Below are the code and all the weights of a small trained network. Each question names an input and a class and asks about switching units off, where a switched-off unit gives its printed mean instead of its output.

import numpy as np


def w(rows, s, z=0):
    codes = np.array(rows[::2]) - 128.0
    scale = np.full(codes.shape[1], s)
    scale[-1] = z or s
    return codes * scale


def norm(h):
    return h / np.sqrt((h * h).mean(-1, keepdims=True) + 1e-5)


def f(y):
    return y / 2 * (1 + np.tanh(0.7978845608 * (y + 0.044715 * y**3)))


def log_softmax(a):
    a = a - a.max(-1, keepdims=True)
    return a - np.log(np.exp(a).sum(-1, keepdims=True))


def net(x, mask):
    res = np.array(x, float).reshape(1, 6) / 4 @ E
    u = 0
    for l in range(2):
        y = f(norm(res) @ A[l][:, :-1].T + A[l][:, -1])
        res = res + np.where(mask[u : u + 13], y, B[l][:, -1]) @ B[l][:, :-1]
        u += 13
    return log_softmax(norm(res)[-1] @ U[:, :-1].T + U[:, -1])


A, B = {}, {}
E = w([
[129,130,122,121,130,128],'x0',
[116,199,255,72,152,93],'x1',
[43,204,114,137,117,101],'x2',
[90,59,166,68,27,149],'x3',
[127,125,128,133,128,125],'x4',
[127,127,128,126,129,129],'x5',
],0.0085)
A[0] = w([
[91,81,89,143,75,168,67],'L0N0',
[100,93,171,85,51,99,52],'L0N1',
[86,117,49,170,155,196,143],'L0N2',
[119,104,136,58,75,104,41],'L0N3',
[136,126,99,161,172,116,114],'L0N4',
[143,111,42,190,139,150,148],'L0N5',
[162,170,168,104,174,69,99],'L0N6',
[139,172,101,135,125,108,94],'L0N7',
[172,142,91,91,131,153,33],'L0N8',
[103,183,97,132,80,114,195],'L0N9',
[159,152,197,75,101,89,3],'L0N10',
[5,174,106,153,118,150,190],'L0N11',
[69,63,109,93,43,184,121],'L0N12',
],0.014,0.0055)
B[0] = w([
[173,144,187,81,145,35,196],'L0N0',
[76,107,101,178,117,255,205],'L0N1',
[59,151,116,129,80,182,230],'L0N2',
[94,143,137,143,140,205,172],'L0N3',
[138,127,174,172,66,174,173],'L0N4',
[90,98,204,65,129,172,254],'L0N5',
[224,115,99,97,97,89,198],'L0N6',
[103,122,128,63,133,161,143],'L0N7',
[111,86,128,186,157,119,126],'L0N8',
[92,149,150,143,90,66,194],'L0N9',
[122,116,74,184,112,196,180],'L0N10',
[84,175,52,187,51,34,242],'L0N11',
[175,85,160,74,104,3,255],'L0N12',
],0.0088,0.0089)
A[1] = w([
[141,171,45,156,167,69,128],'L1N0',
[209,168,169,78,174,237,152],'L1N1',
[64,250,113,172,127,109,183],'L1N2',
[153,117,215,58,136,165,160],'L1N3',
[246,153,37,155,216,130,13],'L1N4',
[53,188,169,78,169,38,158],'L1N5',
[35,131,129,86,41,116,143],'L1N6',
[83,104,202,75,200,235,115],'L1N7',
[28,181,104,172,50,158,22],'L1N8',
[160,143,158,25,159,122,108],'L1N9',
[161,189,77,131,206,45,110],'L1N10',
[96,58,191,117,168,234,2],'L1N11',
[23,177,118,166,80,168,9],'L1N12',
],0.011,0.0072)
B[1] = w([
[179,86,116,127,97,166,154],'L1N0',
[88,128,90,163,112,94,192],'L1N1',
[165,89,178,61,145,182,215],'L1N2',
[149,101,123,154,189,167,200],'L1N3',
[114,231,114,130,204,66,148],'L1N4',
[148,107,74,159,56,194,190],'L1N5',
[127,184,118,152,183,120,252],'L1N6',
[126,107,61,170,5,98,189],'L1N7',
[125,124,174,119,240,133,199],'L1N8',
[110,128,145,143,194,123,152],'L1N9',
[141,82,123,129,60,161,155],'L1N10',
[70,95,29,176,46,164,176],'L1N11',
[125,149,211,56,231,140,180],'L1N12',
],0.015,0.011)
U = w([
[35,59,40,216,99,202,105],'0',
[50,206,210,52,211,198,253],'1',
[203,189,64,190,208,40,38],'2',
[232,155,129,56,41,203,60],'3',
[173,6,208,93,200,75,38],'4',
[44,168,129,84,42,13,130],'5',
],0.023,0.0066)

Each question gives the input, the list of numbers given to net, and the class t.
The units are the neurons (one row each of A and B). Each row of codes is followed by its name. A weight is (code - 128) times the scale printed after its matrix; where a second scale follows, it is the last column's (A, B and U).
mask holds one flag per neuron, layer by layer. A switched-off neuron (its flag False) gives its mean, the last column of its row in B, instead of its output. The means were averaged over made-up inputs and are rounded, as every weight is.
A unit's drop is (log p(t) with every unit on - log p(t) with that unit switched off) / (log p(t) with every unit on - log p(t) with every unit switched off).
most important unit: the unit with the biggest drop
k most important neurons: the k neurons with the biggest drops, biggest first
top k neurons in layer l: the k neurons of layer l with the biggest drops, biggest first
drop of u: that unit's drop, to one decimal
input [1,0,0,6,-5,1], class 4: top 2 neurons in layer 0 -> L0N12; L0N11
input [-4,4,-1,0,4,-6], class 2: 2 most important neurons -> L0N6; L0N5
input [8,-2,-2,2,-2,-6], class 4: most important unit -> L0N12
input [7,-2,0,4,3,3], class 4: 2 most important neurons -> L0N12; L0N11
input [-5,1,-8,7,1,-6], class 0: 3 most important neurons -> L0N1; L0N11; L0N3
input [7,7,-2,-1,8,1], class 2: top 2 neurons in layer 0 -> L0N6; L0N11
input [-2,8,5,0,-2,1], class 3: top 3 neurons in layer 0 -> L0N6; L0N2; L0N5
input [-4,1,3,5,7,-1], class 1: top 2 neurons in layer 0 -> L0N1; L0N3
input [-6,6,0,1,5,0], class 0: 2 most important neurons -> L0N11; L0N2
input [7,5,0,1,8,7], class 0: top 3 neurons in layer 0 -> L0N11; L0N2; L0N9
input [5,1,7,-6,-5,0], class 3: top 2 neurons in layer 1 -> L1N5; L1N0
input [2,8,-2,0,7,-4], class 2: 2 most important neurons -> L0N6; L0N5
input [-5,-1,0,7,0,6], class 4: top 2 neurons in layer 0 -> L0N12; L0N11
input [-3,1,5,1,0,6], class 1: top 3 neurons in layer 0 -> L0N12; L0N0; L0N6
input [-7,8,-3,1,0,-5], class 0: most important unit -> L0N12
input [7,2,-7,8,1,6], class 0: top 2 neurons in layer 0 -> L0N1; L0N3
input [-4,-3,-2,7,2,-3], class 4: 2 most important neurons -> L0N12; L0N11
input [5,1,1,3,5,-4], class 1: drop of L0N1 -> 2.3
input [2,-1,2,7,2,8], class 5: drop of L0N12 -> 3.0
input [7,-2,3,5,-3,-7], class 5: most important neuron -> L0N12
input [2,3,8,-1,7,-6], class 3: drop of L1N2 -> 0.2
input [-7,-6,1,2,5,-7], class 5: top 2 neurons in layer 0 -> L0N12; L0N2
